Below is a small trained network, with its code and all its weights. Each question gives an input and a target symbol and asks what happens when units are switched off, that is, made to give their printed mean instead of their output.

import numpy as np


def w(rows, s, z=0):
    codes = np.array(rows[::2]) - 128.0
    scale = np.full(codes.shape[1], s)
    scale[-1] = z or s
    return codes * scale


def f(y):
    return y / 2 * (1 + np.tanh(0.7978845608 * (y + 0.044715 * y**3)))


def softmax(a):
    e = np.exp(a - a.max(-1, keepdims=True))
    return e / e.sum(-1, keepdims=True)


def log_softmax(a):
    a = a - a.max(-1, keepdims=True)
    return a - np.log(np.exp(a).sum(-1, keepdims=True))


def net(x, mask):
    ids = ['αγδεζηθλμξπσφψω'.index(c) for c in x.split()]
    T = len(ids)
    res = E[ids] + P[:T]
    q, k, v = (res @ M[0].T for M in (Q, K, V))
    z = softmax(np.where(np.tri(T) > 0, q @ k.T / 2**0.5, -1e9)) @ v
    res = res + np.where(mask[0], z, O[0][:, -1]) @ O[0][:, :-1]
    y = f(res @ A[0][:, :-1].T + A[0][:, -1])
    res = res + np.where(mask[1:13], y, B[0][:, -1]) @ B[0][:, :-1]
    return log_softmax(res[-1] @ U[:, :-1].T + U[:, -1])


Q, K, V, O, A, B = {}, {}, {}, {}, {}, {}
E = w([
[136,115,141,249,182],'α',
[236,73,200,42,43],'γ',
[129,138,111,108,177],'δ',
[252,164,170,169,92],'ε',
[93,117,181,215,122],'ζ',
[90,186,66,188,53],'η',
[203,216,91,111,178],'θ',
[74,233,181,113,121],'λ',
[136,191,89,152,197],'μ',
[135,153,61,61,110],'ξ',
[200,87,142,123,139],'π',
[143,87,140,156,114],'σ',
[27,106,143,138,162],'φ',
[81,138,163,169,173],'ψ',
[107,74,107,95,136],'ω',
],0.02)
P = w([
[152,87,234,134,202],'0',
[164,89,215,120,205],'1',
[18,124,151,224,212],'2',
[150,80,246,124,221],'3',
[178,128,252,128,192],'4',
[160,132,234,136,207],'5',
[144,138,252,121,178],'6',
[194,125,228,116,177],'7',
[194,122,235,136,205],'8',
[177,135,210,142,185],'9',
[194,132,244,118,193],'10',
[189,144,215,145,172],'11',
[235,122,227,114,157],'12',
],0.0033)
Q[0] = w([
[98,110,158,113,148],'h1',
[120,142,103,4,112],'h1',
],0.012)
K[0] = w([
[78,100,144,50,253],'h1',
[102,139,28,35,207],'h1',
],0.0074)
V[0] = w([
[82,126,136,7,123],'h1',
[127,113,184,210,15],'h1',
],0.0018)
O[0] = w([
[37,114,47,162,97,2],'h1',
[94,150,177,138,3,117],'h1',
],0.0065,0.00052)
A[0] = w([
[156,95,141,73,3,10],'n1',
[202,99,139,132,216,139],'n2',
[70,120,93,220,83,77],'n3',
[75,122,109,198,119,81],'n4',
[98,101,78,73,172,99],'n5',
[129,242,117,55,181,1],'n6',
[149,83,177,139,85,121],'n7',
[167,192,166,152,167,155],'n8',
[83,141,188,208,107,182],'n9',
[155,135,64,124,64,21],'n10',
[65,26,151,171,97,146],'n11',
[107,114,149,42,202,61],'n12',
],0.011,0.0077)
B[0] = w([
[118,175,236,131,185,144],'n1',
[90,86,69,217,126,252],'n2',
[97,96,196,159,87,161],'n3',
[154,135,76,182,125,151],'n4',
[116,254,162,66,71,157],'n5',
[241,151,80,105,134,171],'n6',
[167,154,31,83,89,165],'n7',
[100,140,72,160,94,244],'n8',
[181,120,183,69,166,254],'n9',
[161,143,56,171,207,123],'n10',
[155,83,116,65,70,203],'n11',
[61,230,194,197,42,156],'n12',
],0.011,0.0061)
U = w([
[141,37,93,153,154,124],'α',
[201,187,156,93,151,73],'γ',
[33,180,81,138,189,245],'δ',
[156,166,136,171,9,73],'ε',
[224,107,150,86,96,23],'ζ',
[50,197,147,200,74,164],'η',
[196,164,74,134,68,19],'θ',
[129,246,110,78,137,114],'λ',
[97,171,54,158,164,107],'μ',
[90,156,36,34,73,198],'ξ',
[160,16,32,69,141,97],'π',
[191,47,110,81,108,101],'σ',
[62,102,175,88,231,242],'φ',
[126,81,160,147,255,175],'ψ',
[42,96,89,60,71,253],'ω',
],0.0089,0.0056)

Each question gives the input, a string of symbols that net reads in full, and the target symbol t.
The units are the heads (2 rows each of Q, K, V and O) and the neurons (one row each of A and B). Each row of codes is followed by its name. A weight is (code - 128) times the scale printed after its matrix; where a second scale follows, it is the last column's (O, A, B and U).
mask holds one flag per unit, heads first, then neurons. A switched-off unit (its flag False) gives its mean, the last column of its rows in O or B, instead of its output. The means were averaged over made-up inputs and are rounded, as every weight is.
A unit's drop is (log p(t) with every unit on - log p(t) with that unit switched off) / (log p(t) with every unit on - log p(t) with every unit switched off).
The circuit of an input: a set's keep is (log p(t) with only the set's units on - log p(t) with every unit switched off) / (log p(t) with every unit on - log p(t) with every unit switched off). Starting from the 12 units with the biggest drops (on a tie, the unit counted first), units are removed one at a time, each time the one whose removal leaves the highest keep (on an exact tie, the one counted first), for as long as the keep stays at least 0.8.
units of the circuit, in order: the units of the circuit, biggest drop first
most important unit: the unit with the biggest drop
k most important neurons: the k neurons with the biggest drops, biggest first
drop of u: that unit's drop, to one decimal
input ψ π γ θ φ ξ ω σ γ π η π, target π: most important unit : n12
input λ γ θ φ φ ε σ ζ, target σ: 2 most important neurons : [n9 n11]
input π θ μ ψ ζ ψ λ, target γ: 3 most important neurons : [n6 n9 n2]
input μ μ ω ψ θ φ ξ, target λ: units of the circuit, in order : [n5 n2 n11]
input δ η ω σ λ π δ, target δ: 2 most important neurons : [n11 n9]
input φ φ μ γ δ, target δ: units of the circuit, in order : [n11 n9 n2]
input μ ω α, target α: units of the circuit, in order : [n2 n11 n5]
input ε ζ λ φ π, target π: 3 most important neurons : [n7 n12 n5]
input ω μ ψ, target ψ: units of the circuit, in order : [n9 n5]
input μ ω ε ξ ω γ ψ π, target α: 3 most important neurons : [n2 n5 n11]
input ω η ζ, target ζ: 3 most important neurons : [n9 n11 n2]
input ξ ξ σ, target σ: drop of n11 : 0.3
input ζ ω π φ γ ξ ψ θ θ, target μ: drop of n2 : 0.5
input ε ψ ζ θ, target θ: drop of n4 : 0.0
input μ θ λ δ, target η: most important unit : n12
input θ η η ζ, target σ: drop of n11 : 0.3
